Moves between states:
* | ri ro fu sa va tu
Q998 | Q976 Q81 Q561 Q517 Q31 Q284
Q57 | Q184 Q946 Q493 Q624 Q924 none
Q658 | Q441 Q713 Q828 Q561 Q37 Q951
Q563 | Q81 Q561 Q425 Q377 Q23 Q410
Q448 | Q625 Q36 Q660 Q951 Q377 none
Q284 | Q446 Q607 Q411 Q391 Q998 none
Q391 | Q769 Q625 Q36 Q493 Q517 none
Q660 | Q448 Q769 Q625 Q946 Q293 none
Q946 | Q951 Q57 Q827 Q446 Q828 none
Q339 | Q331 Q114 Q885 Q858 none Q912
Q858 | Q936 Q746 Q37 Q31 none Q441
Q377 | Q912 Q854 Q293 Q658 Q885 Q448
Q684 | Q31 Q23 Q551 Q837 none Q561
Q746 | Q756 Q858 Q351 Q388 none Q228
Q351 | Q746 Q37 Q756 Q23 none Q713
Q228 | Q924 Q441 Q713 Q81 Q746 Q493
Q23 | Q388 Q684 Q581 Q885 none Q563
Q331 | Q885 Q177 Q339 Q936 none Q293
Q410 | Q607 Q411 Q624 Q448 Q563 none
Q441 | Q828 Q228 Q658 Q998 Q858 Q827
Q885 | Q339 Q837 Q331 Q37 none Q377
Q827 | Q946 Q493 Q951 Q284 Q441 none
Q36 | Q391 Q448 Q769 Q184 Q854 none
Q114 | Q177 Q339 Q837 Q746 none Q517
Q31 | Q551 Q388 Q684 Q114 none Q998
Q976 | Q561 Q425 Q998 Q896 Q551 Q446
Q756 | Q351 Q936 Q746 Q581 none Q924
Q177 | Q837 Q331 Q114 Q756 none Q896
Q896 | Q854 Q293 Q517 Q924 Q177 Q769
Q854 | Q517 Q377 Q896 Q713 Q837 Q36
Q912 | Q293 Q517 Q377 Q441 Q339 Q625
Q388 | Q581 Q31 Q23 Q339 none Q81
Q561 | Q998 Q563 Q976 Q854 Q684 Q411
Q607 | Q624 Q284 Q410 Q625 Q81 none
Q411 | Q284 Q410 Q446 Q36 Q561 none
Q446 | Q411 Q624 Q284 Q769 Q976 none
Q37 | Q858 Q351 Q936 Q684 none Q658
Q624 | Q410 Q446 Q607 Q660 Q425 none
Q493 | Q57 Q827 Q184 Q607 Q228 none
Q936 | Q37 Q756 Q858 Q551 none Q828
Q924 | Q713 Q828 Q228 Q425 Q756 Q57
Q551 | Q684 Q581 Q31 Q177 none Q976
Q769 | Q36 Q660 Q391 Q57 Q896 none
Q81 | Q425 Q998 Q563 Q912 Q388 Q607
Q517 | Q896 Q912 Q854 Q228 Q114 Q391
Q293 | Q377 Q896 Q912 Q828 Q331 Q660
Q828 | Q658 Q924 Q441 Q976 Q936 Q946
Q425 | Q563 Q976 Q81 Q293 Q581 Q624
Q625 | Q660 Q391 Q448 Q827 Q912 none
Q951 | Q827 Q184 Q946 Q411 Q658 none
Q581 | Q23 Q551 Q388 Q331 none Q425
Q184 | Q493 Q951 Q57 Q410 Q713 none
Q713 | Q228 Q658 Q924 Q563 Q351 Q184
Q837 | Q114 Q885 Q177 Q351 none Q854

The rows follow the links: the fewer symbols apart two states are, the more alike their rows tend to be.

Each row is also shifted at random along 3 hidden directions that mean nothing.

One row for each state, in no order:
Each row stands for one state.
1: [  9 -18  11   5 -18  -8   2 -16   0  -8   1  17 -25   1  22  -1  11  17  -6  31   8  12   8   0]
2: [-25  22   7   5  -6  -1 -15   1   7  -5   6 -14  42  -9 -11   4   5  -2  -6  -4 -13 -17  -8   5]
3: [ -5   5  -6 -26   4   6   5  10  10  16 -20   3   4  -2  -3   6  -4  -8  15  -4  13   2   3   6]
4: [-13  -8  -7  -3  27  -6   4  -6   6 -21  -5  -5  22  19   0  -9  -2  -6 -11 -25   2  -2 -23  30]
5: [  8   3  -3   9  -1  -3   3  -6   0  -2   9  14  16 -14  -5  13  11 -14  15   6   8  -4 -12 -23]
6: [ 11 -18   7   2 -22  -1  -1  -2   6 -21  -4  17  20  13  21  11  14   4  10  12  11   5  14  13]
7: [ 13 -21 -18   8   9   2  14   3  -9   1  -7  -7 -25  12   9 -12 -12 -13   4   1  -8   4   6  -9]
8: [ -6  10   7  17 -19  -7  -9   6  -2 -25   6 -10  42  10   6  -9   4  -1 -17   2 -16  -9  -1  15]
9: [  2  -1   5 -32   2   5  -2   0  11   4  -2  18  10  -2 -15  16   3   7  22 -22  16   5   8  13]
10: [ -3  18   9 -22   2  12  -6   7  17   8 -14   4   8 -11 -14  -1 -11  -6   1  -9  19   8  -7  11]
11: [ 12   3   9  -8 -39   7  -2  16  -6   5  11  -3  -8  18  -5 -14  -5  18  -2 -16  -2  -2  42  14]
12: [ -8  -7  -5  21  22 -15  -3  11   9 -18   1 -20  19  20   4   4   7  -4  -6 -11 -17 -19 -22  20]
13: [  2  16   9   5  -5   0  -8  10  16  14  -7 -17 -13 -13   1  -6 -15   1   5  18  -7 -13  -6  -8]
14: [ -1  15   6 -20  -6   6   2  -3  16  19 -18   4  11  -2  -1  -4  -7 -12   9   8  23   2  -5   8]
15: [  0  19 -13  -5  -1   4  14   5   5   6  -2   0  25  -6  -9  -4 -10 -25  10 -12  13   3  -7 -12]
16: [  9   1  18  20   1 -15 -18   3  13  -8  10  -5 -10   2  -4  -2  -5   9  -4   1 -14  -8 -13  -2]
17: [ -6 -18 -14   2  11   3  13  -7 -23  -8   3  -1 -14   9   6  -7   3  -3  -6 -12  -9   3  12  -3]
18: [  8   2  -9   8   5   5   1   1   3   1   3  15  26  -9  -3  21  11 -13  27  -4   3   1  -2 -13]
19: [ 10 -18  -2  14  -1  -8  -2  18   6   7  -5 -18 -25  21  12  -7 -12   1  -2   4  -8  -8  10   9]
20: [-10 -19 -14   6  13  -2  17 -14 -25  -1   7  -6 -35   4  17 -10   2   3 -19   8  -9  10   2 -12]
21: [  7  -7  -7  10  34 -11   3   1  21  -3 -24 -13 -11  17  13 -11 -17 -22  -9  15   3   0 -22  11]
22: [ 11  -4   0  17   3 -10   8  -8  -6 -21  17  13   1   2  -3   3   6   0   0 -15   0   7  -6 -12]
23: [-25   7   3 -38  -1  18  11 -10 -10   5  -1  10  12  -2 -10   4  15  12  -1 -23  15   9   8  16]
24: [-11  -5  -3  13  11  -3   3  -8 -17 -11   1  -4  -1  -1   3 -17  -1  -6 -17   7  -8   4 -14  -8]
25: [  4  -2   8 -17   3  -5   2 -16   8   9  -2  14 -19 -15  -5  13   8   9  15   8  18   4   1  -4]
26: [-19  14 -15 -25  17  12  13  -3 -20   3  12   5   9  -7 -25   4   5   1  -1 -51   2   3  -2   3]
27: [ -1  -1   9 -27   6   2   7  -3   5   8  -4   1 -26  15 -17 -19 -21   5 -14 -33  12  16   1  24]
28: [ 10   7 -18   4   6   2   5   9   2  12 -17  -2  10  -6   8   2  -8 -25  15  13  10  -3   0 -17]
29: [ 14 -11   9  14   9 -17  -8  -1   8  -1  16   1 -35  14  -6   3  -3  16  -5  -7 -11 -12  -3   3]
30: [-13  -6   4 -12   2   7   0  -9 -13  -4  -6   0  -7  -1   2 -14   1   8 -23   1  -4  14   2  14]
31: [  5   6  -9   9  28  -5   7  -2  -1  -2   5  -8 -12  11 -14 -22 -23 -20 -14 -28   0   8 -23  -3]
32: [-16   0  -2  -4  18  -6   7  -8  -2 -19  -6  -2  15  11   6  -7   1  -7 -19  -9   2   5 -27  19]
33: [-13 -10 -20  -6  13   7  10  -2 -16   2  -2  -1   7  -5   3  12  10  -6   6  -7   0   1   1  -7]
34: [-26  18   7 -15  -9  16  -5  -9   4  -5  -6   4  33 -14  -9  -1   9  -1  -7  -3  13   1  -7   9]
35: [ -3 -13 -15  -9  -1   0  -4   8 -10  13  -6 -18 -19   1  11  17   8  18  14   9 -17 -20  16   5]
36: [  2  22  15   4 -42   8 -10  14   7 -10  10   3  37   6 -13 -13  -8  -2  -6 -14  -1  -2  24  19]
37: [  4  35  16  15  21 -15 -24   6  38 -10  16   1  49  -7 -28  10  -2  -8   6 -21  -5 -19 -36   3]
38: [-18   9  -4 -26  13  23   5  -7 -23  11   7   3 -13 -18 -27  -4  -2  15  -8 -32   2  15  10  -5]
39: [ 11  12   3   8 -22  -4   1  14  13  20 -10 -11 -15  -4   6   0  -5   0  11  23  -5 -11   8 -10]
40: [ 13   2  -2 -18 -15   5  -4  22   2  19  -4  -7  -5   0  -5   6 -11   5  21 -11  -1  -8  26   4]
41: [-21  22   2   5 -43   0   2  11  -6  -9   3  -9  57  -5  10  12  22   4  10  17  -4 -19   9   0]
42: [  8   3   5   3  17 -17  -9  -5  18  11   8  -1 -21  -3 -13  14  -3  11  15  -4 -10 -16 -22  -2]
43: [  2  13   1   0  12  11   2   4  -3  -1  10  -6 -10   2 -24 -26 -18 -11 -16 -30   0  10  -2   0]
44: [ 15  -5  -5  18  21 -17  -8  11  21   5  -7  -7   4   1   3  20   2  -4  20  15  -6 -23 -24 -12]
45: [  1   4  23 -15  -1   6 -11 -11  10 -11  12  20  -2   0 -23  -5  -1  23  -9 -32  11  17   9  24]
46: [-20   0  -9 -10  21   4   2  -5   7  -5 -16  -3  24   0   2  10   5 -12   3   3   3  -4 -26  13]
47: [ -1  -6  16 -18   4   8  -6 -10   2  17  -5  12 -37 -22  -2   6   0  24   6  16  12  14   5  -8]
48: [ 10  -6   8  22  15  -4  -3 -13  -2  -9  16  14 -15  -9  -8  -8  -2  -2 -10   0 -10   7 -10 -21]
49: [ 18 -22 -10  33   0 -10   4  -3  -6 -16   1   4  -3   6  24   9   7 -13   8  21   0   3  -1 -18]
50: [  9  -8  -2  26  13  -5  -5  -8  -6  12  -8   6 -31 -25  18   3   7  -6   7  56   1  -1 -21 -44]
51: [ -3   9  -1 -18 -19  23   5   1 -13  18   2   3 -15 -19  -7 -10  -6   1   4  -2   9  11  25 -19]
52: [ -5 -15   0   1 -18  -7   1   3 -22  -1   7 -13 -21  12  13  -4   5  19 -12   8 -12  -2  18  10]
53: [ 13 -10   0  26  -9 -12 -10   7  10 -19   5  -2  20  13   7  11  10  -2   9   8 -10 -13   1   9]
54: [ -5   5   6 -12  40   1  -5  -5  21   3  -7  -8 -31   5 -20 -19 -25   1 -22 -17   0   9 -30  23]

Some states, each with its row:
Q756 19
Q828 39
Q946 13
Q625 24
Q951 37
Q561 1
Q37 44
Q293 31
Q411 45
Q177 28
Q377 22
Q936 40
Q331 7
Q827 2
Q391 38
Q684 6
Q31 4

Row, symbols taken left to right, then the row they reach:
48 va sa: 42
18 sa tu: 29
49 ro ri: 33
52 tu fu: 16
15 ri ri: 26
21 tu sa ri: 5
27 tu sa fu sa: 8
11 sa ro fu tu: 30

